Here is a tiny trained network, its code and every weight. The questions are about switching its units off for an input and a target symbol, where a switched-off unit gives its printed mean instead of its output.

import numpy as np


def w(rows, s, z=0):
    codes = np.array(rows[::2]) - 128.0
    scale = np.full(codes.shape[1], s)
    scale[-1] = z or s
    return codes * scale


def norm(h):
    return h / np.sqrt((h * h).mean(-1, keepdims=True) + 1e-5)


def softmax(a):
    e = np.exp(a - a.max(-1, keepdims=True))
    return e / e.sum(-1, keepdims=True)


def log_softmax(a):
    a = a - a.max(-1, keepdims=True)
    return a - np.log(np.exp(a).sum(-1, keepdims=True))


def net(x, mask):
    ids = ['αγεθλμπστφψω'.index(c) for c in x.split()]
    T = len(ids)
    res = E[ids] + P[:T]
    u = 0
    for l in range(2):
        r = norm(res)
        for j in range(3):
            rows = slice(2 * j, 2 * j + 2)
            q, k, v = (r @ M[l][rows].T for M in (Q, K, V))
            z = softmax(np.where(np.tri(T) > 0, q @ k.T / 2**0.5, -1e9)) @ v
            o = O[l][rows]
            res = res + np.where(mask[u + j], z, o[:, -1]) @ o[:, :-1]
        u += 3
    return log_softmax(norm(res)[-1] @ U[:, :-1].T + U[:, -1])


Q, K, V, O = {}, {}, {}, {}
E = w([
[112,130,157],'α',
[134,124,140],'γ',
[52,8,187],'ε',
[51,229,254],'θ',
[142,123,148],'λ',
[130,154,140],'μ',
[149,145,149],'π',
[129,127,145],'σ',
[69,17,143],'τ',
[96,89,136],'φ',
[128,179,113],'ψ',
[140,88,205],'ω',
],0.014)
P = w([
[42,216,252],'0',
[153,110,158],'1',
[27,237,254],'2',
[148,108,152],'3',
[36,224,227],'4',
[146,105,145],'5',
[36,219,205],'6',
[143,102,139],'7',
[40,210,179],'8',
[135,96,130],'9',
[61,193,166],'10',
[142,96,139],'11',
],0.0054)
Q[0] = w([
[165,113,64],'L0H1',
[255,69,103],'L0H1',
[180,90,46],'L0H2',
[161,98,131],'L0H2',
[49,89,181],'L0H3',
[133,15,137],'L0H3',
],0.029)
K[0] = w([
[172,162,172],'L0H1',
[220,91,244],'L0H1',
[228,83,174],'L0H2',
[156,68,150],'L0H2',
[25,70,177],'L0H3',
[126,2,78],'L0H3',
],0.023)
V[0] = w([
[174,118,49],'L0H1',
[254,176,224],'L0H1',
[150,81,74],'L0H2',
[201,90,231],'L0H2',
[186,198,88],'L0H3',
[111,81,61],'L0H3',
],0.0098)
O[0] = w([
[66,90,121,5],'L0H1',
[208,97,254,88],'L0H1',
[192,121,184,27],'L0H2',
[159,72,53,163],'L0H2',
[112,34,151,3],'L0H3',
[218,138,183,95],'L0H3',
],0.0089,0.0061)
Q[1] = w([
[204,64,65],'L1H1',
[107,123,218],'L1H1',
[100,138,48],'L1H2',
[88,33,140],'L1H2',
[124,183,242],'L1H3',
[4,153,121],'L1H3',
],0.022)
K[1] = w([
[193,220,179],'L1H1',
[96,73,181],'L1H1',
[83,177,65],'L1H2',
[91,38,121],'L1H2',
[97,169,250],'L1H3',
[8,141,75],'L1H3',
],0.023)
V[1] = w([
[88,67,116],'L1H1',
[83,110,133],'L1H1',
[124,54,115],'L1H2',
[9,83,147],'L1H2',
[176,180,57],'L1H3',
[145,145,99],'L1H3',
],0.011)
O[1] = w([
[87,197,167,151],'L1H1',
[70,169,122,165],'L1H1',
[21,140,109,43],'L1H2',
[155,1,131,253],'L1H2',
[188,63,192,208],'L1H3',
[146,102,148,161],'L1H3',
],0.0072,0.0042)
U = w([
[151,236,42,55],'α',
[173,160,140,113],'γ',
[125,115,129,170],'ε',
[45,196,194,76],'θ',
[155,149,149,112],'λ',
[76,122,41,165],'μ',
[135,107,254,113],'π',
[155,193,127,211],'σ',
[205,49,97,190],'τ',
[225,179,34,12],'φ',
[68,43,194,4],'ψ',
[145,177,146,203],'ω',
],0.016,0.0038)

Each question gives the input, a string of symbols that net reads in full, and the target symbol t.
The units are the heads (2 rows each of Q, K, V and O). Each row of codes is followed by its name. A weight is (code - 128) times the scale printed after its matrix; where a second scale follows, it is the last column's (O and U).
mask holds one flag per head, layer by layer. A switched-off head (its flag False) gives its mean, the last column of its rows in O, instead of its output. The means were averaged over made-up inputs and are rounded, as every weight is.
A unit's drop is (log p(t) with every unit on - log p(t) with that unit switched off) / (log p(t) with every unit on - log p(t) with every unit switched off).
The circuit of an input: a set's keep is (log p(t) with only the set's units on - log p(t) with every unit switched off) / (log p(t) with every unit on - log p(t) with every unit switched off). Starting from all 6 units, units are removed one at a time, each time the one whose removal leaves the highest keep (on an exact tie, the one counted first), for as long as the keep stays at least 0.8.
circuit, biggest first: the units of the circuit, biggest drop first
heads that matter: for each layer, one digit per head in row order, 1 if its drop is at least 0.15 and else 0, layers parted by /
drop of u: that unit's drop, to one decimal
input ω μ τ ψ ψ ψ μ τ φ, target α: circuit, biggest first -> (L0H3)
input μ λ μ, target π: heads that matter -> 111 / 110
input σ μ π α τ σ τ μ γ τ ψ, target θ: circuit, biggest first -> (L0H2, L0H3)
input τ τ τ τ ε, target μ: heads that matter -> 100 / 000
input μ φ π π τ τ τ τ τ ψ τ, target θ: circuit, biggest first -> (L0H3, L1H1)
input α λ π π τ ω π π τ ψ λ, target θ: heads that matter -> 011 / 000
input τ τ π τ τ τ π τ ψ φ π, target θ: heads that matter -> 011 / 000
input τ τ α, target μ: heads that matter -> 001 / 000
input θ π π ψ μ, target θ: circuit, biggest first -> (L0H3, L0H1, L1H3)
input ψ τ π τ τ, target μ: heads that matter -> 100 / 010
input τ φ τ, target α: circuit, biggest first -> (L0H3, L0H1)
input τ σ τ α γ, target μ: heads that matter -> 001 / 000
input π ψ π, target θ: heads that matter -> 001 / 001
input π τ τ τ τ μ ψ τ τ ψ φ, target θ: circuit, biggest first -> (L0H2)
input α τ π μ ε π ψ τ μ, target θ: circuit, biggest first -> (L0H3, L0H2)
input τ π ψ, target θ: circuit, biggest first -> (L0H3, L0H1)
input ε τ σ, target μ: heads that matter -> 001 / 000
input τ σ τ ε π, target μ: heads that matter -> 101 / 000
input π μ φ, target α: drop of L0H1 -> 0.8
input τ τ τ τ τ ψ μ φ τ τ π μ, target μ: circuit, biggest first -> (L0H3)
